Facts:
{babrasa,ludur,neklin} Π flabafus
{beno,klebi} Π vazel
{bratem,didruk,fuzite,grutir} Π nevur
{breklim,zabo} Π grutir
{brizil} Π nupluru
{brozor,kefim,kituflim} Π gupi
{dapo,flubik,loflos,sepo} Π skudol
{drestaro,zapas} Π stobra
{drinum,tribol} Π kefim
{druflifos,klubar,safevim,tilos,trari} Π zastir
{drusal} Π gruluk
{fibra,lostin} Π tebron
{flikles,tumibel} Π safevim
{ganapak} Π brasko
{gibram} Π vopoven
{goplir,skikuvim,stisku,vopoven} Π rutres
{gruluk,ploman,sketol,vazel} Π kuvim
{kenun,klegrel} Π fizal
{klagrus} Π sepo
{klotrer,zofe} Π zapas
{mizur} Π drestaro
{nedrin} Π loflos
{nizin} Π pleflekon
{nupluru,sebi} Π pitrom
{pevapum} Π goplir
{pibe} Π tekedu
{rigril,truge} Π babrasa
{rustuk,skegapo} Π druflifos
{stezum} Π trari
{stines,stumom} Π lostin
{stozon} Π didruk
{suflik} Π klegrel
{tekedu,tuplinal} Π klaplusem
ω 55 <- babrasa,fibra,fizal,flabafus,flubik,grutir,kituflim,klebi,klegrel,klotrer,klubar,ludur,mizur,neklin,nizin,nupluru,pevapum,pibe,ploman,sebi,sketol,stines,stisku,stozon,tebron,tribol,truge,tumibel,vazel,zastir,zofe
ω 602 <- beno,brasko,bratem,breklim,brozor,didruk,druflifos,drusal,flikles,ganapak,gruluk,kefim,kenun,klaplusem,loflos,lostin,nedrin,nevur,pleflekon,safevim,sepo,skegapo,skikuvim,skudol,stezum,stobra,stumom,suflik,tekedu,tilos,trari,vopoven,zabo,zapas
ω 812 <- brizil,dapo,drestaro,drinum,fuzite,gibram,goplir,gupi,klagrus,kuvim,pitrom,rigril,rustuk,rutres,tuplinal

Known rows:
zabo: [  1  58 -41 -59  24 -11 -27 -11   7 -64 -12  13 -28 -51  61 -13 -24  16
  -5  65  44 -52 -11  11  -5  -5   1 -77  -9 -34  19  19   0  55  -2 -27
 -27  14 -12  62  21  28   1  12 -52 -23 -18 -12  71]
skikuvim: [-13 -34 -53 -30 -28  11  19  22  -2 -33   9   9  23 -27 -12 -15  37  -4
  -7 -22   4 -39   4  -9  40 -19   6  30  20 -39   6  21  29  26  -2 -24
 -45  -6 -11  16  19  19 -28  14   2  13 -20  62   3]
rigril: [ -59  -13   47  -34   46  -53   31    1  -32   60   16   70  -42   99
   54  -47   16   11   28    9  -71   13  -41  -46   51  -71 -104  -16
   49    0   -9  -18    0  -25   -1   -9  -24  -25   27    8  -24    1
    7    1   30  -35  -21  -12   23]
drusal: [-19  11   6 -79 -52  47  87  12  25  -1 -43  -3 -13  32  27  17   4  -3
  20  33  -1 -17  11  47   2 -14  27  24 -24 -42 -24 -16   5  26 -12 -13
  95  50  -6 -38 -46  -9 -11 -29 -11  36 -28  53   2]
klotrer: [-37  30 -72  37   6 -16 -42  30 -39  -4   8 -35  -9  19 -54  -1 -13 -35
  58 -44  46  56 -10  -7   8  51   4 -17 -15   6  23 -40 -80  13 -16 -30
 -33  15  64 -75 -16 -41  14  53  39 -29 -40   9 -27]
vazel: [ -5  22  40 -35 -32  23  19  -9  27  28 -26 -37   3  53 -11  41 -24  -4
  29  -1   0  16 -22  -3 -17  -2  24  17 -28 -11  -9 -33  -3  25   3  25
  76  42 -36 -54 -15 -45  42 -56   7  34  22  17 -26]
klebi: [-33  35  23 -73 -39  40  49  15  21  33 -44 -23 -23  57  -7  51 -25 -17
  28 -10 -25  15 -19   7   5  -7  40  15 -22 -24  -9 -44 -16  32   5   6
  81  71 -21 -65 -31 -54  36 -49   1  68  28  26 -15]
dapo: [-19 -26  59   8   9  -9   2  55 -55  10  -2  28  -9  59 -11  15   8   8
  -6  -7 -30 -39   6  27  -5  -3  14   3 -11 -31  19  18 -13 -28 -21  42
   4  21  40  36  16  -9 -12  35  29  21  26 -78  40]
nizin: [  7  10 -10  -3  10  -2 -24   9  -7  19  -3 -11  -1   5 -20  10 -11 -11
   2 -22 -17  21 -15 -21   7   2   9  -9   8  15  13 -15 -21  11  11   6
 -27  12 -13 -15   8 -15  15  -9   2  16  28 -12 -15]
tekedu: [ 40 -23   9  12 -14   0   6 -21  18 -14   6 -13  31  -5  17 -22  11  15
   1  32  35 -14   2  17 -23  -5 -17   8  -8  -1  -8  18  22   4 -13  10
  24 -25 -14   3  -3  30 -18 -11  -4 -35 -34  16 -13]
stozon: [ -4  72 -27 -39  36 -21 -66  -9  -1 -25  -8  -8 -31 -33  21  18 -45  -1
   4  15  18 -16 -37 -29  -2   5  13 -79  -4 -12  31  -6 -19  55  15  -6
 -51  26 -30  36  41 -15  44  -7 -35   1  39 -41  46]
trari: [ -2   4  20  44   3   4   5 -43  45 -25  19  29  16 -50  -3 -21   5  17
 -28  21  22   1  68  25 -13  -1   8  21  -6  36 -52  18  19 -21  17 -28
  36 -11   3  12 -24  22   3  -1  -8   1 -14  39 -11]
loflos: [ 56 -47  34  14  -5   0 -13  40 -24 -14  -5  16  49  30 -10 -24   8  19
 -15  40  14 -52  43  59 -33 -18  23   3 -25 -13  10  27 -23   9 -25  46
  18  27  -3  14   0  49 -33  11  18   4 -12 -37   2]
bratem: [  5  29 -35 -39  12  -3  -6  -3   4 -45 -10  12 -15 -39  40 -16  -8   9
  -6  47  28 -35  -2  15  -1  -6   0 -46  -5 -23  10  16  -1  35  -5 -19
 -15   7  -7  39   8  28 -13  10 -34 -15 -21   2  46]
klegrel: [ 35  -3  22  27   2 -11 -39 -21   7  21   9 -34  23  12 -16   9 -14   0
   8 -11   6  19 -23 -26 -23   4  -6  -1  -6  23   6  -9   1   6   7  34
  -1 -12 -33 -20  17 -12  24 -29  10  -9  22 -15 -30]
stobra: [ 13  -9 -27  25 -14  -4   0  -6   1 -25   9 -20  21   0  -1 -26   9   2
  23  23  56   0  12  25 -17  15 -13   3 -22  -9  -3   4 -12   7 -23 -12
  20 -15  24 -22 -16  16 -19  19  10 -44 -62  30 -16]
tumibel: [-43  42  10  51  32   1 -32 -31  37   6  19  46 -14 -62 -47  14 -19  -6
 -38 -35 -28  39  68 -12  17   7  36  11  15  69 -50  -9 -15 -23  55 -42
  -6  23   2  -2 -16 -19  48  -1  -3  60  56  12 -14]
kenun: [ 16 -14 -19 -12  -6   6  21   2   3 -13  -5   6   7 -16  17 -22  14   5
  -6  22   8 -11   9  19   1  -8  -6   0   5  -3  -2  10   2   3  -8  -9
   2  -5   2   5 -11  30 -29   7  -8 -13 -31  16   1]
ganapak: [  9 -13 -24 -16  -8   8  22   8   1 -15  -6   9   2 -17  16 -19  14   2
  -6  21   6 -13  12  20   5  -6  -2  -1   3  -4   0  10  -1   6  -8 -17
  -2   0   5   5 -13  26 -30   9  -8  -8 -28  19   4]
klagrus: [  -6  -40   75   13   15  -12   -8   83  -75   10   -5   40    3   78
  -22   12    7   12  -12   -2  -35  -57   25   48  -10   -9   29    2
  -20  -36   30   24  -32  -26  -28   61    6   41   44   44   21    1
  -19   44   38   35   36 -105   43]

Rows:
No name comes twice in this set of rows, the named rows included.
[-85  31  52  57  26  -3  15 -30  21  -5  28  64 -42 -34 -12  20   0   8
 -33 -27 -27   9  64   6  17  15   9  27   8  29 -55  13  26 -68  29 -42
  26  -7  49  41 -12 -33  34  31   5  35  36  -4  26]  rustuk
[  6  -1  26 -40 -46  31  60 -14  32  -6 -24 -16  13  31  25   7   1   8
  20  40  25 -17   7  36 -21 -13   7  24 -30 -31 -25  -5  18  22 -16   5
  93  22 -17 -30 -33  -2  -8 -36  -4   5 -32  48  -9]  gruluk
[-34   4  75  -5 -25   6  43 -10   5  16  -3 -14 -14  62  16  34  -2  10
  23   0   4 -16 -23   4 -17   8 -11  21 -23 -38 -10  -1  38 -23 -20  26
  78  -7  12   0   1 -42  19 -12  14  -4   4 -10  13]  kuvim
[-14  -2   7 -42  55 -49 -13  -2 -16  69   7  52 -17  73  21 -52  -2  -2
  22   4 -75  46 -37 -61  51 -78 -77 -27  55  35  -1 -40 -40  19  22  -7
 -59   2 -17 -32 -27  14  20 -30  23 -13   2   4 -19]  truge
[-25  30   2  30  26   0 -28 -17  22  11   9  24 -12 -39 -38  13 -16  -8
 -23 -31 -25  34  40 -15  14   6  29   5  12  50 -26 -12 -17 -14  37 -24
 -19  18  -3  -5 -10 -18  34  -4   0  41  47   3 -14]  klubar
[-75 -38 -14 -19 -32   0  13  34 -24 -18  32   8   4  11 -33  26  43  -8
   2 -82 -16 -50 -33 -53  62  -6  -5  55  22 -74  16  28  65   1  -3 -11
 -62 -23  10  42  63 -44   3  29  27  28  20  37  24]  gibram
[-19 -14 -39 -18 -12   1 -28  24  -9   2  11  -9  18  -9 -49  17  11 -17
  -1 -64 -17  -4 -23 -53  42  -8  17  23  24 -16  17  -3   8  31  20  -4
 -69   7 -26  -6  41 -22  17  -4  12  37  38  27 -15]  stisku
[ 46 -35  21  13  -7  -2  -5  20 -12 -14  -1   7  39  16  -2 -23   8  16
  -9  37  21 -38  31  43 -25 -13  11   4 -20  -8   2  22  -9   9 -22  32
  21  11  -5  10  -3  42 -28   3  11  -6 -20 -16  -3]  skudol
[-30 -28 -55 -27 -24   5 -31  33  -9  -8  22 -11  29 -17 -65  21  24 -19
  -2 -89 -18 -19 -25 -71  62 -15  22  41  31 -37  23   4  24  44  23  -8
 -96   3 -35   1  63 -28  17   0  19  50  42  53 -17]  pevapum
[-14 -11  60  30  -5 -14   7 -15  -4   8  18 -10  -2  36  13  16   5  13
  11  -3   8 -11 -26  -9 -20  10 -27  14 -13 -19   1  13  38 -33 -15  25
  32 -36  16  22  19 -23  11   5  15 -27   1 -29  11]  pitrom
[-19   9 -13  18   7  12  17 -16  28 -24   8  44  -6 -57   0 -18   9   6
 -31  12  -3  -1  66  28   9  -4  17  13   7  26 -42  14   3 -15  19 -49
  15   4  17  14 -30  24  -8  15 -13  18 -11  34   3]  tilos
[  2 -45 -32 -11 -39   4   5   3  11 -37  22  -7  49 -21 -19 -12  36   6
  -2 -18  30 -42  -1 -19  22 -17  -3  46   6 -42   0  28  49  32  -6  -6
 -34 -23 -28  14  31  20 -18  -1   9  -2 -23  68 -12]  vopoven

Now the same things, written a new way:
Known rows:
klegrel: [  8   3  17 -10 -14  -7   0   8   2 -20   9   4  -9   8 -25   2   2  15
 -24   2  12  24   1   5   1 -19  -6 -28]
pleflekon: [  7  -5   3   0   1  -6   5   3  10  13 -18 -13  -8   1 -49  11  -9  -1
 -20  12   4  10  12   2  -4  -9 -16  17]
sepo: [ 14   5 -11  -4   0 -25   3 -22  19 -26 -10 -25 -17  39 -40  13 -16  -6
  25  17 -11  22   6   8 -17   5 -15  -6]
nevur: [-11  -1 -43  -5  43  17 -17  -1  20 -28 -10 -22  -4   9 -75  -6 -38   6
 -38 -24  -5  18   9   2  10 -29 -14  75]
ganapak: [ -3  -2   0   0  12   3  -8 -17  -2  32 -14 -23  18   5  10  11  -6 -11
   5  -2  11  -4   2   1  -6   4  -9  15]
gruluk: [  27   19  -25  -19  -19   -3    3   18  -13    0  -38  -10  -20    5
 -105    6   36    3  -12   -2    7    4   23  -14    3   -9    5   48]
truge: [  0  -1  -2  -5   2   3  -9 -12  -5  29  19 -17  19  10  59   5   1  -1
  -4   0  15   0   1  19  -8  -4  -7 -29]
kituflim: [ -1   5  17 -10  -3   3 -13 -13 -11   3  11  -7  20  13  42   5   6   3
   5 -11  19   9 -12   7  -2  -1   2 -30]
klebi: [ 11  23 -67 -18 -22   9 -10   0 -18  12   7 -10  13  21  20 -10  26   2
   3  -3   9 -12  19   9  -4  -4  15  28]
stezum: [ -8  13  16   4  -9  -9  -6 -18  -6  -7 -25  18  22  -2  24  12 -17 -14
   2 -13  25   2 -12 -36   1   3  -1  30]
fizal: [ 10  -2  -5  -4  -8  -6   3  10   8   7  16  -7 -10   4  -7   2  -7   8
 -33  12  10  14  13  15  -5 -24 -15 -26]
nedrin: [  7   2   1   0  23 -10  -8 -31   3  19 -11 -39   8  23  23  20  -7 -20
  25   0   5   2  -3   7 -15   8 -16 -17]
vazel: [ 28  26 -82 -22 -40   1   4  26 -12  -1   0  -2 -18  17 -53 -13  37  12
 -22  10   3  -4  38   8  -2 -18  13  40]
klotrer: [ -2   4  23 -10  -2   2 -12 -12  -9   2  12  -5  19  14  39   6   6   6
   5  -9  18  11 -14   7  -2   1   2 -35]
zabo: [-12  -2 -22   0  61  23 -24 -16   4  17 -10 -39  17   1  -4   5 -28 -11
 -21 -33  10   0   1   3   6 -18 -18  43]
rutres: [  6 -22  57  -5 -40  15   7  24   2   1  -3  40  16 -14 -67   3   2  13
 -20  16   9  29  -5  15   4   9  15 -14]
didruk: [ -4  -6 -27   0  58  17 -15   4  19  -5  -9 -36 -10  -4 -69   2 -38   0
 -55 -26   3  15  13   2   9 -38 -26  48]
drusal: [  6  17 -48 -13 -13   7  -8  -9 -13  15 -25 -14  15  18 -22  -1  17  -6
  17  -2   3 -12  14  -2  -3  10  13  65]
mizur: [ -1   4  21 -10  -4   3 -12 -13 -10   2  14  -6  18  14  40   4   4   5
   3  -9  17  11 -12   5  -1  -3   1 -33]
brozor: [ -4   2  30  -7   4   3 -11 -20  -8  10 -22 -14  21  11   0  13   3  -5
  17 -11  13   7 -14  -6  -1  12   1  10]

Rows:
No name comes twice in this set of rows, the named rows included.
[ 13  19 -17 -17  -5   7 -10  -5 -22  17 -33 -17  10   9 -35   8  32  -7
  13 -15  14  -8   8 -11   2   8  12  40]  beno
[ -3   1 -43  -4  31  32 -23  -8   5 -14  13  -4  29  12   3  -7 -36 -15
  -5 -26   3   8   1  14   1  -3   9  31]  fuzite
[  7  11  15 -10  11  -8 -14 -24  -6 -11  16 -20  10  28  52  11   3  -5
  20 -11  14  15 -14   6  -9   0  -5 -54]  flubik
[ -1 -24  25  -3 -54  17  10  22  10   4   4  44  20  -6 -57  -6  -7  16
 -16  30  -2  23   5  26  -1  13  19  12]  goplir
[ -8   2 -29  -4  45  21 -23  -8   1  14  22 -29  15   4  42  -2 -21  -3
 -33 -28  17   1   3  15   3 -26 -15  -1]  stozon

The same things again, as new rows of numbers:
Known rows:
fizal: [  3   9   9  -4   3  -9  -9  -5   3 -17   3  -3  12 -12  -1]
sketol: [  6  -4  11 -12   4 -12 -20   2   1  17 -10  15   4  -7  -2]
kituflim: [  7  17  11   4  -2   1   1  -7  -4   3   9 -34  18   2   4]
zofe: [  3  16  13  -9  -4  22  -6 -22  29  -1 -15 -50 -29  -5  -9]
klagrus: [ 16   9  -9 -23  -7  30   8   1  -4   4 -15 -26   4 -24  -3]
tuplinal: [  3   7   0 -14   0  24   0  -2   1  -4   9 -26  -6  -4  -6]
didruk: [-14  -5   2   2   5  -2  -1 -10  -7  -8  -5  49 -15 -16  -5]
vazel: [  5 -10   6 -12   3  -5 -21   2  -3  22 -14   5  12  -6  -3]
suflik: [ 4  1 -2 -5  2 -1  4 -8 -5 -6 -1 -1  2  0 -8]
ganapak: [  7   1  -2   0  -1   3   1  -6   0  -3  -6  21 -16  -3  -8]
stines: [ 14   4  12  16   5  43  -7  -2  16  -9   3 -11  19 -13 -10]
rutres: [  6  15 -13  -9   0  19 -13  -6  -4 -13   9  41 -36 -15   0]
flabafus: [  0  12   5 -11   0 -17 -10  -2   8 -16   7  15  29 -12  -5]
bratem: [ -9  -5   0   7  -4  17   2  -6  -5  -3  -7  20 -23 -10  -6]
skikuvim: [ 11 -11 -13   1   0   7   0 -19 -18 -17   6  -3  -6   4  -2]
stobra: [  4  14  -4 -12   4  -4  -3 -16   9  -9 -11  13 -33  -6 -10]
kenun: [  6  -6  -1  -6   1  -7   5 -11  -8  -8   0  -7   7   4  -6]
nupluru: [  4  14   7  -2   2  -3 -12  -3  11 -17  -2  30  -2 -18  -3]
stumom: [ 13  -8   1  10  11  31   6  -8   0  -4   4 -17  21  -2 -15]
ploman: [  6 -11   5  -8  -3   6 -15  -1   0  23  -9 -15  15  -1  -3]

Rows:
No name comes twice in this set of rows, the named rows included.
[  4  34   1 -10   5   6  -1   3  -9   0   8  10 -23  -7  -1]  gupi
[  7 -22   9 -14   0   0 -15  -1  -6  37 -14 -49  34   7  -2]  klebi
[  2  16   1 -12   5  -5  -2 -24  17  -8 -14   1 -39  -9 -12]  zapas
[ -3   7  -7 -27  -6 -14   1   0   8  -3  31 -29  45   5 -15]  rigril
[  5  40   5   3  -2  18   7   5 -11  16  14 -19 -35   4   3]  drinum
[  7 -13  20 -24  -1  13  -4   1   2 -40  -1 -26  20  13   4]  tumibel
[-17 -10  16   3  -3  13   0  -9  -7  -2   3 -28  32 -12   2]  stozon
[-18   4  14   5   1  12  -9  -4  -2  -8  -1  29  11 -26   1]  grutir
[ 10   8   9   5   2  32  -6  -2  10  -7   2 -20  26  -9  -8]  fibra

